Below are the code and all the weights of a small trained network. Each question names an input and a target symbol and asks about switching units off, where a switched-off unit gives its printed mean instead of its output.

import numpy as np


def w(rows, s, z=0):
    codes = np.array(rows[::2]) - 128.0
    scale = np.full(codes.shape[1], s)
    scale[-1] = z or s
    return codes * scale


def norm(h):
    return h / np.sqrt((h * h).mean(-1, keepdims=True) + 1e-5)


def f(y):
    return np.maximum(y, 0)


def softmax(a):
    e = np.exp(a - a.max(-1, keepdims=True))
    return e / e.sum(-1, keepdims=True)


def log_softmax(a):
    a = a - a.max(-1, keepdims=True)
    return a - np.log(np.exp(a).sum(-1, keepdims=True))


def net(x, mask):
    ids = ['αβζηθμπσψω'.index(c) for c in x.split()]
    T = len(ids)
    res = E[ids] + P[:T]
    u = 0
    for l in range(3):
        q, k, v = (norm(res) @ M[l].T for M in (Q, K, V))
        z = softmax(np.where(np.tri(T) > 0, q @ k.T / 3**0.5, -1e9)) @ v
        res = res + np.where(mask[u], z, O[l][:, -1]) @ O[l][:, :-1]
        u += 1
        y = f(norm(res) @ A[l][:, :-1].T + A[l][:, -1])
        res = res + np.where(mask[u : u + 12], y, B[l][:, -1]) @ B[l][:, :-1]
        u += 12
    return log_softmax(norm(res)[-1] @ U[:, :-1].T + U[:, -1])


Q, K, V, O, A, B = {}, {}, {}, {}, {}, {}
E = w([
[90,212,177,133,142,171],'α',
[119,142,107,143,40,117],'β',
[51,139,61,52,117,204],'ζ',
[192,130,146,176,74,99],'η',
[129,144,131,123,31,112],'θ',
[164,164,55,155,165,217],'μ',
[69,77,175,115,140,43],'π',
[114,138,115,139,36,117],'σ',
[125,3,101,86,136,111],'ψ',
[108,133,118,138,33,123],'ω',
],0.0031)
P = w([
[115,201,18,217,46,2],'0',
[86,109,171,181,52,173],'1',
[177,190,103,115,86,81],'2',
[94,84,183,160,100,183],'3',
[153,155,116,83,116,89],'4',
[97,83,180,148,144,194],'5',
[132,149,133,64,152,100],'6',
[103,80,185,143,157,202],'7',
],0.0026)
Q[0] = w([
[116,141,2,83,210,100],'L0H1',
[81,73,255,151,64,226],'L0H1',
[161,253,88,88,128,106],'L0H1',
],0.0069)
K[0] = w([
[140,116,133,119,2,125],'L0H1',
[98,130,138,66,235,150],'L0H1',
[139,173,132,182,61,137],'L0H1',
],0.0089)
V[0] = w([
[95,253,194,148,132,135],'L0H1',
[232,119,155,178,108,129],'L0H1',
[98,100,216,135,136,26],'L0H1',
],0.0032)
O[0] = w([
[50,173,146,167,228,128,255],'L0H1',
[154,131,171,100,131,252,73],'L0H1',
[101,78,248,80,126,66,103],'L0H1',
],0.003,0.00081)
A[0] = w([
[99,88,140,116,185,69,68],'L0N1',
[110,164,4,168,187,125,83],'L0N2',
[223,123,113,158,130,15,120],'L0N3',
[130,106,106,77,194,13,6],'L0N4',
[151,191,160,143,163,122,99],'L0N5',
[93,134,84,92,124,49,104],'L0N6',
[100,167,65,13,69,48,30],'L0N7',
[99,70,214,96,174,240,105],'L0N8',
[116,86,206,203,149,143,127],'L0N9',
[127,127,126,129,131,127,117],'L0N10',
[99,111,107,56,123,185,34],'L0N11',
[131,91,123,57,121,28,65],'L0N12',
],0.0029,0.0022)
B[0] = w([
[193,157,89,152,35,151,153],'L0N1',
[138,121,187,27,149,176,195],'L0N2',
[92,80,72,187,244,43,250],'L0N3',
[153,193,85,200,97,192,148],'L0N4',
[125,63,94,122,84,118,165],'L0N5',
[161,167,168,86,98,196,197],'L0N6',
[106,245,190,11,105,156,242],'L0N7',
[113,160,73,214,63,66,221],'L0N8',
[61,196,181,74,78,149,236],'L0N9',
[129,127,132,129,123,128,128],'L0N10',
[122,97,129,160,191,9,161],'L0N11',
[137,252,108,156,58,178,185],'L0N12',
],0.0024,0.0013)
Q[1] = w([
[168,139,49,49,158,88],'L1H1',
[159,59,87,37,116,2],'L1H1',
[93,233,185,96,119,17],'L1H1',
],0.0057)
K[1] = w([
[162,72,103,225,35,110],'L1H1',
[197,26,176,170,10,14],'L1H1',
[41,180,230,206,71,2],'L1H1',
],0.0035)
V[1] = w([
[156,139,51,139,168,153],'L1H1',
[34,199,114,108,123,93],'L1H1',
[110,109,65,2,80,117],'L1H1',
],0.0027)
O[1] = w([
[161,142,170,183,144,124,98],'L1H1',
[151,62,64,159,149,91,250],'L1H1',
[99,155,121,176,2,22,144],'L1H1',
],0.0031,0.0021)
A[1] = w([
[223,98,225,125,148,106,70],'L1N1',
[103,226,85,123,139,146,124],'L1N2',
[137,227,221,106,83,158,46],'L1N3',
[153,14,14,152,171,134,150],'L1N4',
[134,124,113,102,124,119,115],'L1N5',
[180,73,214,80,173,177,3],'L1N6',
[150,100,90,48,114,36,86],'L1N7',
[186,137,148,129,253,137,116],'L1N8',
[162,81,201,70,141,208,88],'L1N9',
[170,149,120,37,126,178,103],'L1N10',
[74,114,121,132,210,107,78],'L1N11',
[227,117,137,36,153,176,72],'L1N12',
],0.0032,0.0029)
B[1] = w([
[33,99,133,66,62,214,153],'L1N1',
[180,39,127,149,87,77,249],'L1N2',
[146,144,64,143,126,8,184],'L1N3',
[182,197,94,181,50,101,211],'L1N4',
[132,125,145,146,136,142,142],'L1N5',
[160,93,144,167,178,10,129],'L1N6',
[164,198,185,159,155,190,194],'L1N7',
[71,130,194,59,1,149,161],'L1N8',
[154,131,140,111,126,51,139],'L1N9',
[140,119,140,174,194,92,182],'L1N10',
[134,149,141,101,40,171,147],'L1N11',
[5,138,114,151,97,42,150],'L1N12',
],0.0033,0.0017)
Q[2] = w([
[88,99,195,231,81,91],'L2H1',
[71,98,69,118,228,215],'L2H1',
[170,139,219,216,18,4],'L2H1',
],0.004)
K[2] = w([
[159,168,128,101,210,83],'L2H1',
[101,113,112,64,134,223],'L2H1',
[193,170,155,161,172,1],'L2H1',
],0.0052)
V[2] = w([
[111,159,2,90,122,88],'L2H1',
[117,139,45,108,146,144],'L2H1',
[116,133,93,57,122,118],'L2H1',
],0.0037)
O[2] = w([
[152,156,153,42,252,168,254],'L2H1',
[147,109,161,96,126,108,129],'L2H1',
[148,111,155,151,133,151,117],'L2H1',
],0.0035,0.0029)
A[2] = w([
[69,123,139,197,165,151,4],'L2N1',
[190,137,119,184,197,69,109],'L2N2',
[183,107,89,185,130,227,12],'L2N3',
[205,2,110,106,89,127,27],'L2N4',
[96,117,86,88,135,59,114],'L2N5',
[118,150,34,143,115,84,88],'L2N6',
[178,150,170,123,80,87,147],'L2N7',
[94,29,169,116,127,63,8],'L2N8',
[113,155,26,133,123,79,101],'L2N9',
[191,22,108,108,92,131,38],'L2N10',
[78,133,150,176,161,158,18],'L2N11',
[138,144,56,147,125,72,100],'L2N12',
],0.0059,0.0029)
B[2] = w([
[103,64,39,137,221,213,155],'L2N1',
[75,157,76,157,33,86,192],'L2N2',
[181,154,225,184,100,160,152],'L2N3',
[200,2,98,96,51,118,150],'L2N4',
[183,122,150,176,136,164,208],'L2N5',
[115,169,102,164,109,35,228],'L2N6',
[158,137,92,101,214,119,254],'L2N7',
[88,90,232,175,196,53,158],'L2N8',
[130,160,88,175,108,37,246],'L2N9',
[184,8,101,109,68,115,146],'L2N10',
[109,63,39,159,189,190,153],'L2N11',
[77,174,95,144,103,72,223],'L2N12',
],0.0053,0.0035)
U = w([
[79,132,136,121,81,167,16],'α',
[228,160,124,77,227,124,122],'β',
[71,70,56,180,200,198,162],'ζ',
[100,126,134,117,94,165,49],'η',
[210,156,191,219,98,200,127],'θ',
[206,8,106,102,77,115,156],'μ',
[76,89,241,135,181,78,158],'π',
[94,165,153,2,109,147,143],'σ',
[107,127,126,115,91,167,3],'ψ',
[113,182,61,193,102,53,203],'ω',
],0.0082,0.0021)

Each question gives the input, a string of symbols that net reads in full, and the target symbol t.
The units are the heads (3 rows each of Q, K, V and O) and the neurons (one row each of A and B). Each row of codes is followed by its name. A weight is (code - 128) times the scale printed after its matrix; where a second scale follows, it is the last column's (O, A, B and U).
mask holds one flag per unit, layer by layer, with each layer's heads first. A switched-off unit (its flag False) gives its mean, the last column of its rows in O or B, instead of its output. The means were averaged over made-up inputs and are rounded, as every weight is.
A unit's drop is (log p(t) with every unit on - log p(t) with that unit switched off) / (log p(t) with every unit on - log p(t) with every unit switched off).
The circuit of an input: a set's keep is (log p(t) with only the set's units on - log p(t) with every unit switched off) / (log p(t) with every unit on - log p(t) with every unit switched off). Starting from the 12 units with the biggest drops (on a tie, the unit counted first), units are removed one at a time, each time the one whose removal leaves the highest keep (on an exact tie, the one counted first), for as long as the keep stays at least 0.8.
units of the circuit, in order: the units of the circuit, biggest drop first
top k neurons: the k neurons with the biggest drops, biggest first
k most important neurons of layer l: the k neurons of layer l with the biggest drops, biggest first
drop when u is switched off: that unit's drop, to one decimal
input η σ ζ π ψ ζ α θ, target ζ: top neuron -> [L1N2]
input η μ η η β θ, target θ: units of the circuit, in order -> [L0H1; L2N3]
input η ψ π ω, target π: units of the circuit, in order -> [L0H1; L2N8]
input ζ α ψ ζ η ω ψ, target β: units of the circuit, in order -> [L1N7; L2N9]
input α α α, target σ: top 2 neurons -> [L1N8; L2N9]
input η π σ θ ω ζ θ, target β: top 2 neurons -> [L2N7; L2N2]
input α η ω η η η, target ζ: top 2 neurons -> [L0N8; L0N9]
input η ζ α θ η, target β: top 2 neurons -> [L1N8; L0N3]
input η ζ σ η η, target σ: top 2 neurons -> [L1N1; L0N3]
input σ θ η η, target β: top 4 neurons -> [L0N9; L2N7; L1N2; L1N3]
input η η ζ ψ π μ ζ, target β: 4 most important neurons of layer 1 -> [L1N3; L1N10; L1N4; L1N2]
input π ζ π η η η, target π: top 2 neurons -> [L2N8; L0N9]
input ζ ζ α η α, target β: top 3 neurons -> [L1N8; L1N2; L0N3]
input ψ η ζ ζ η μ, target θ: units of the circuit, in order -> [L2N3]
input α α μ σ ζ ζ μ η, target θ: units of the circuit, in order -> [L0H1; L2N3]
input ψ θ α α μ ψ μ, target β: 2 most important neurons of layer 2 -> [L2N2; L2N9]
input π η η ω μ α η, target σ: top 3 neurons -> [L0N3; L1N1; L1N8]
input η α η μ ζ θ ζ, target β: 2 most important neurons of layer 1 -> [L1N4; L1N10]
input ω σ β θ, target σ: top 2 neurons -> [L1N2; L2N9]
input η ψ π α θ ζ π, target β: most important neuron of layer 0 -> [L0N8]
input η β η μ β σ μ, target β: 2 most important neurons of layer 0 -> [L0N2; L0N9]
input α ζ ζ π α, target β: top 2 neurons -> [L1N2; L1N8]
input α ψ σ σ, target μ: drop when L0H1 is switched off -> 0.9
input ζ η ψ η, target μ: drop when L0H1 is switched off -> 1.2
input α α ψ θ, target μ: drop when L0H1 is switched off -> 1.0
